Below are the code and all the weights of a small trained network. Each question names an input and a class and asks about switching units off, where a switched-off unit gives its printed mean instead of its output.

import numpy as np


def w(rows, s, z=0):
    codes = np.array(rows[::2]) - 128.0
    scale = np.full(codes.shape[1], s)
    scale[-1] = z or s
    return codes * scale


def f(y):
    return np.maximum(y, 0)


def log_softmax(a):
    a = a - a.max(-1, keepdims=True)
    return a - np.log(np.exp(a).sum(-1, keepdims=True))


def net(x, mask):
    res = np.array(x, float).reshape(1, 7) / 4 @ E
    y = f(res @ A[0][:, :-1].T + A[0][:, -1])
    res = res + np.where(mask, y, B[0][:, -1]) @ B[0][:, :-1]
    return log_softmax(res[-1] @ U[:, :-1].T + U[:, -1])


A, B = {}, {}
E = w([
[129,128,130],'x0',
[131,170,11],'x1',
[126,130,129],'x2',
[126,129,127],'x3',
[85,1,102],'x4',
[130,130,128],'x5',
[14,201,140],'x6',
],0.0093)
A[0] = w([
[122,148,135,254],'N0',
[101,147,64,98],'N1',
[160,178,138,79],'N2',
[170,183,146,71],'N3',
[157,90,243,87],'N4',
[107,111,205,80],'N5',
[131,118,184,91],'N6',
[77,139,109,152],'N7',
[221,132,142,95],'N8',
[103,125,198,91],'N9',
[90,159,153,141],'N10',
[128,138,56,86],'N11',
[145,136,68,126],'N12',
[218,110,150,124],'N13',
[8,176,153,92],'N14',
[84,53,112,82],'N15',
[69,55,90,104],'N16',
[189,106,115,84],'N17',
[147,165,150,92],'N18',
[185,209,174,69],'N19',
[183,76,134,121],'N20',
[176,179,146,172],'N21',
],0.014,0.015)
B[0] = w([
[147,42,198,253],'N0',
[170,154,145,157],'N1',
[70,179,157,144],'N2',
[81,167,135,146],'N3',
[184,171,144,177],'N4',
[168,171,136,152],'N5',
[138,159,155,143],'N6',
[157,96,109,175],'N7',
[98,122,59,162],'N8',
[163,165,102,151],'N9',
[130,93,102,168],'N10',
[198,199,205,152],'N11',
[160,126,181,164],'N12',
[126,114,57,178],'N13',
[153,115,1,191],'N14',
[86,192,149,167],'N15',
[77,180,177,181],'N16',
[130,156,77,149],'N17',
[114,131,131,140],'N18',
[81,161,138,163],'N19',
[94,126,85,173],'N20',
[98,108,159,193],'N21',
],0.013,0.015)
U = w([
[222,207,121,16],'0',
[97,125,10,12],'1',
[8,168,134,28],'2',
[120,76,134,254],'3',
[115,76,135,243],'4',
[112,78,131,211],'5',
],0.013,0.0058)

Each question gives the input, the list of numbers given to net, and the class t.
The units are the neurons (one row each of A and B). Each row of codes is followed by its name. A weight is (code - 128) times the scale printed after its matrix; where a second scale follows, it is the last column's (A, B and U).
mask holds one flag per neuron, in row order. A switched-off neuron (its flag False) gives its mean, the last column of its row in B, instead of its output. The means were averaged over made-up inputs and are rounded, as every weight is.
A unit's drop is (log p(t) with every unit on - log p(t) with that unit switched off) / (log p(t) with every unit on - log p(t) with every unit switched off).
The circuit of an input: a set's keep is (log p(t) with only the set's units on - log p(t) with every unit switched off) / (log p(t) with every unit on - log p(t) with every unit switched off). Starting from the 12 units with the biggest drops (on a tie, the unit counted first), units are removed one at a time, each time the one whose removal leaves the highest keep (on an exact tie, the one counted first), for as long as the keep stays at least 0.8.
circuit, biggest first: the units of the circuit, biggest drop first
most important unit: the unit with the biggest drop
k most important neurons: the k neurons with the biggest drops, biggest first
drop of u: that unit's drop, to one decimal
input [-4,-7,4,7,-4,4,-1], class 0: most important unit -> N4
input [2,-2,0,-3,-7,5,-7], class 1: circuit, biggest first -> (N13 N8)
input [-6,-8,2,8,2,-3,8], class 0: 3 most important neurons -> (N5 N4 N9)
input [2,4,-2,2,6,4,-5], class 2: circuit, biggest first -> (N16 N15 N0)
input [4,-5,-7,3,5,2,1], class 0: circuit, biggest first -> (N4 N5 N21)
input [6,2,3,-8,8,-8,-3], class 2: circuit, biggest first -> (N16 N15)
input [6,-5,6,-6,8,-8,-3], class 2: circuit, biggest first -> (N15 N16)
input [1,-6,6,3,1,-2,3], class 0: circuit, biggest first -> (N4 N5)
input [3,4,-1,5,5,-5,-1], class 2: 4 most important neurons -> (N16 N15 N0 N14)
input [0,8,-8,-6,0,-8,7], class 0: 2 most important neurons -> (N11 N1)
input [7,7,-2,-7,1,4,1], class 0: 2 most important neurons -> (N11 N1)
input [5,-2,4,4,-7,3,3], class 2: 3 most important neurons -> (N19 N2 N3)
input [2,5,-5,-3,-4,6,5], class 3: 2 most important neurons -> (N0 N4)
input [7,4,6,-7,-5,1,-8], class 1: circuit, biggest first -> (N8)
input [0,-3,0,-6,8,3,-2], class 2: drop of N16 -> 0.2
input [3,0,0,-5,1,0,8], class 1: drop of N14 -> 1.1
input [4,-1,8,2,2,0,6], class 1: drop of N12 -> 0.1
input [4,-8,-8,3,7,0,-2], class 0: drop of N4 -> 0.5
